Here is a tiny trained network, its code and every weight. The questions are about switching its units off for an input and a class, where a switched-off unit gives its printed mean instead of its output.

import numpy as np


def w(rows, s, z=0):
    codes = np.array(rows[::2]) - 128.0
    scale = np.full(codes.shape[1], s)
    scale[-1] = z or s
    return codes * scale


def f(y):
    return y / 2 * (1 + np.tanh(0.7978845608 * (y + 0.044715 * y**3)))


def log_softmax(a):
    a = a - a.max(-1, keepdims=True)
    return a - np.log(np.exp(a).sum(-1, keepdims=True))


def net(x, mask):
    res = np.array(x, float).reshape(1, 8) / 4 @ E
    y = f(res @ A[0][:, :-1].T + A[0][:, -1])
    res = res + np.where(mask, y, B[0][:, -1]) @ B[0][:, :-1]
    return log_softmax(res[-1] @ U[:, :-1].T + U[:, -1])


A, B = {}, {}
E = w([
[158,152,157,128,116,159,65],'x0',
[55,119,173,61,210,244,200],'x1',
[41,80,82,170,104,89,121],'x2',
[151,142,115,151,156,100,107],'x3',
[64,97,222,76,73,105,144],'x4',
[193,163,100,205,148,105,165],'x5',
[76,84,127,150,91,72,184],'x6',
[98,127,69,155,159,103,171],'x7',
],0.011)
A[0] = w([
[96,73,131,115,128,189,201,218],'neuron 0',
[143,92,72,200,142,78,128,213],'neuron 1',
[95,77,182,91,132,87,100,141],'neuron 2',
[100,71,141,111,139,181,120,52],'neuron 3',
[136,169,118,139,131,138,109,2],'neuron 4',
[134,8,120,157,113,114,153,103],'neuron 5',
[153,199,148,126,164,154,39,233],'neuron 6',
[90,129,138,121,143,202,212,169],'neuron 7',
[71,122,60,158,51,83,222,176],'neuron 8',
[188,195,120,192,183,157,76,166],'neuron 9',
],0.011,0.0054)
B[0] = w([
[46,157,214,131,208,144,212,243],'neuron 0',
[105,80,54,150,141,83,153,238],'neuron 1',
[120,131,161,135,112,137,16,196],'neuron 2',
[138,115,134,76,130,181,116,178],'neuron 3',
[126,92,95,179,101,96,137,133],'neuron 4',
[75,165,137,174,142,95,109,176],'neuron 5',
[255,82,119,95,10,200,107,238],'neuron 6',
[105,164,169,102,252,216,186,246],'neuron 7',
[78,23,93,207,160,74,124,245],'neuron 8',
[187,204,48,147,59,217,183,249],'neuron 9',
],0.0091,0.013)
U = w([
[144,109,254,71,22,158,83,226],'0',
[49,126,219,119,200,210,249,69],'1',
[245,157,21,165,98,181,144,63],'2',
[41,62,106,208,89,2,164,7],'3',
],0.01,0.0011)

Each question gives the input, the list of numbers given to net, and the class t.
The units are the neurons (one row each of A and B). Each row of codes is followed by its name. A weight is (code - 128) times the scale printed after its matrix; where a second scale follows, it is the last column's (A, B and U).
mask holds one flag per neuron, in row order. A switched-off neuron (its flag False) gives its mean, the last column of its row in B, instead of its output. The means were averaged over made-up inputs and are rounded, as every weight is.
A unit's drop is (log p(t) with every unit on - log p(t) with that unit switched off) / (log p(t) with every unit on - log p(t) with every unit switched off).
The circuit of an input: a set's keep is (log p(t) with only the set's units on - log p(t) with every unit switched off) / (log p(t) with every unit on - log p(t) with every unit switched off). Starting from all 10 units, units are removed one at a time, each time the one whose removal leaves the highest keep (on an exact tie, the one counted first), for as long as the keep stays at least 0.8.
units of the circuit, in order: the units of the circuit, biggest drop first
k most important neurons: the k neurons with the biggest drops, biggest first
drop when u is switched off: that unit's drop, to one decimal
input [-8,-4,1,3,-4,7,-3,8], class 3: units of the circuit, in order -> neuron 8
input [0,2,-3,4,-5,-3,5,-5], class 2: 3 most important neurons -> neuron 0; neuron 7; neuron 2
input [0,-4,-2,-7,4,3,3,-4], class 3: units of the circuit, in order -> neuron 6; neuron 7
input [1,2,2,8,5,0,8,-8], class 3: 3 most important neurons -> neuron 6; neuron 7; neuron 9
input [-4,-6,-6,6,-6,-1,5,8], class 3: 3 most important neurons -> neuron 8; neuron 1; neuron 6
input [-5,0,-3,1,5,8,-3,1], class 2: 4 most important neurons -> neuron 0; neuron 7; neuron 8; neuron 5
input [-2,8,-8,0,-1,6,-7,-3], class 2: 2 most important neurons -> neuron 6; neuron 9
input [-8,1,3,8,4,7,-7,0], class 2: 2 most important neurons -> neuron 0; neuron 8
input [-3,0,-5,2,6,-4,-7,6], class 0: drop when neuron 0 is switched off -> 0.2
input [-8,2,8,6,-7,-3,3,-7], class 3: drop when neuron 1 is switched off -> 0.0
